Below are the code and all the weights of a small trained network. Each question names an input and a target symbol and asks about switching units off, where a switched-off unit gives its printed mean instead of its output.

import numpy as np


def w(rows, s, z=0):
    codes = np.array(rows[::2]) - 128.0
    scale = np.full(codes.shape[1], s)
    scale[-1] = z or s
    return codes * scale


def norm(h):
    return h / np.sqrt((h * h).mean(-1, keepdims=True) + 1e-5)


def f(y):
    return y / 2 * (1 + np.tanh(0.7978845608 * (y + 0.044715 * y**3)))


def softmax(a):
    e = np.exp(a - a.max(-1, keepdims=True))
    return e / e.sum(-1, keepdims=True)


def log_softmax(a):
    a = a - a.max(-1, keepdims=True)
    return a - np.log(np.exp(a).sum(-1, keepdims=True))


def net(x, mask):
    ids = ['γεπστψ'.index(c) for c in x.split()]
    T = len(ids)
    res = E[ids] + P[:T]
    r = norm(res)
    for j in range(3):
        rows = slice(3 * j, 3 * j + 3)
        q, k, v = (r @ M[0][rows].T for M in (Q, K, V))
        z = softmax(np.where(np.tri(T) > 0, q @ k.T / 3**0.5, -1e9)) @ v
        o = O[0][rows]
        res = res + np.where(mask[j], z, o[:, -1]) @ o[:, :-1]
    y = f(norm(res) @ A[0][:, :-1].T + A[0][:, -1])
    res = res + np.where(mask[3:7], y, B[0][:, -1]) @ B[0][:, :-1]
    return log_softmax(norm(res)[-1] @ U[:, :-1].T + U[:, -1])


Q, K, V, O, A, B = {}, {}, {}, {}, {}, {}
E = w([
[124,132,142,74,158],'γ',
[3,188,118,165,143],'ε',
[137,67,108,138,124],'π',
[131,109,136,109,151],'σ',
[141,105,111,106,180],'τ',
[143,140,102,119,88],'ψ',
],0.023)
P = w([
[140,141,174,166,118],'0',
[136,93,145,73,83],'1',
[71,80,132,68,94],'2',
[86,95,170,155,138],'3',
[160,200,198,163,174],'4',
[190,180,53,149,175],'5',
[88,200,1,31,177],'6',
],0.013)
Q[0] = w([
[104,172,159,108,195],'h0',
[206,146,141,155,128],'h0',
[117,159,147,152,31],'h0',
[91,20,131,62,92],'h1',
[55,124,93,95,109],'h1',
[121,136,249,156,133],'h1',
[100,121,135,120,118],'h2',
[148,145,132,92,127],'h2',
[142,182,114,99,103],'h2',
],0.019)
K[0] = w([
[109,198,115,159,144],'h0',
[113,133,172,93,172],'h0',
[178,122,141,85,109],'h0',
[120,219,151,216,148],'h1',
[94,111,159,210,168],'h1',
[254,137,152,110,119],'h1',
[174,114,109,151,128],'h2',
[117,135,116,126,187],'h2',
[100,148,83,145,137],'h2',
],0.018)
V[0] = w([
[129,117,148,167,171],'h0',
[64,100,68,170,138],'h0',
[58,166,158,139,104],'h0',
[134,197,118,150,8],'h1',
[72,142,233,91,83],'h1',
[96,37,138,206,90],'h1',
[47,179,141,155,57],'h2',
[189,129,106,168,117],'h2',
[180,113,124,94,138],'h2',
],0.015)
O[0] = w([
[99,151,152,87,96,157],'h0',
[137,186,167,151,143,123],'h0',
[116,125,168,162,196,118],'h0',
[123,178,105,209,85,5],'h1',
[6,122,143,149,71,152],'h1',
[145,136,242,140,90,124],'h1',
[57,152,114,65,126,36],'h2',
[145,107,130,134,205,97],'h2',
[150,149,97,181,145,164],'h2',
],0.015,0.016)
A[0] = w([
[89,122,162,74,247,254],'n0',
[136,36,167,105,114,18],'n1',
[23,237,192,143,147,169],'n2',
[170,128,218,215,194,146],'n3',
],0.013,0.0034)
B[0] = w([
[147,189,67,229,110,251],'n0',
[62,116,193,165,168,191],'n1',
[201,121,108,106,235,198],'n2',
[87,206,8,156,59,181],'n3',
],0.011)
U = w([
[203,90,108,78,187,156],'γ',
[20,108,254,113,184,156],'ε',
[142,197,34,245,91,92],'π',
[156,185,207,154,50,238],'σ',
[20,128,20,95,119,249],'τ',
[88,161,150,159,163,25],'ψ',
],0.0098,0.0015)

Each question gives the input, a string of symbols that net reads in full, and the target symbol t.
The units are the heads (3 rows each of Q, K, V and O) and the neurons (one row each of A and B). Each row of codes is followed by its name. A weight is (code - 128) times the scale printed after its matrix; where a second scale follows, it is the last column's (O, A, B and U).
mask holds one flag per unit, heads first, then neurons. A switched-off unit (its flag False) gives its mean, the last column of its rows in O or B, instead of its output. The means were averaged over made-up inputs and are rounded, as every weight is.
A unit's drop is (log p(t) with every unit on - log p(t) with that unit switched off) / (log p(t) with every unit on - log p(t) with every unit switched off).
The circuit of an input: a set's keep is (log p(t) with only the set's units on - log p(t) with every unit switched off) / (log p(t) with every unit on - log p(t) with every unit switched off). Starting from all 7 units, units are removed one at a time, each time the one whose removal leaves the highest keep (on an exact tie, the one counted first), for as long as the keep stays at least 0.8.
circuit, biggest first: the units of the circuit, biggest drop first
top k neurons: the k neurons with the biggest drops, biggest first
heads that matter: for each layer, one digit per head in row order, 1 if its drop is at least 0.15 and else 0, layers parted by /
drop when u is switched off: that unit's drop, to one decimal
input τ τ σ τ ψ, target γ: circuit, biggest first : [h1]
input τ γ γ ψ τ γ, target τ: heads that matter : 110
input ψ τ γ π τ π γ, target σ: heads that matter : 010
input τ τ ε ψ, target τ: heads that matter : 101
input τ π ε, target π: heads that matter : 000
input σ ψ π, target ε: heads that matter : 000
input ε ε ε, target ε: heads that matter : 101
input γ σ ψ ε τ τ, target π: top 2 neurons : [n3 n1]
input π τ γ π, target σ: heads that matter : 010
input τ π σ γ π γ, target ε: heads that matter : 110
input τ γ τ ε, target π: top 2 neurons : [n0 n3]
input σ ε ε ψ, target ε: top 2 neurons : [n0 n3]
input τ τ τ ε γ, target π: top 2 neurons : [n0 n3]
input σ π τ γ σ, target σ: top neuron : [n3]
input σ τ τ γ τ ε π, target π: heads that matter : 100
input γ ε γ σ τ σ σ, target π: top 2 neurons : [n3 n1]
input γ π σ τ ψ, target σ: top 2 neurons : [n0 n3]
input γ σ γ ε ψ, target τ: heads that matter : 001
input τ γ σ γ γ ψ, target ε: drop when n2 is switched off : 0.0
input γ γ τ σ, target τ: drop when h1 is switched off : 1.3
input σ γ π γ, target ε: drop when h1 is switched off : 0.2
input ψ γ τ π, target π: drop when h1 is switched off : 1.6
input γ τ π, target τ: top neuron : [n0]
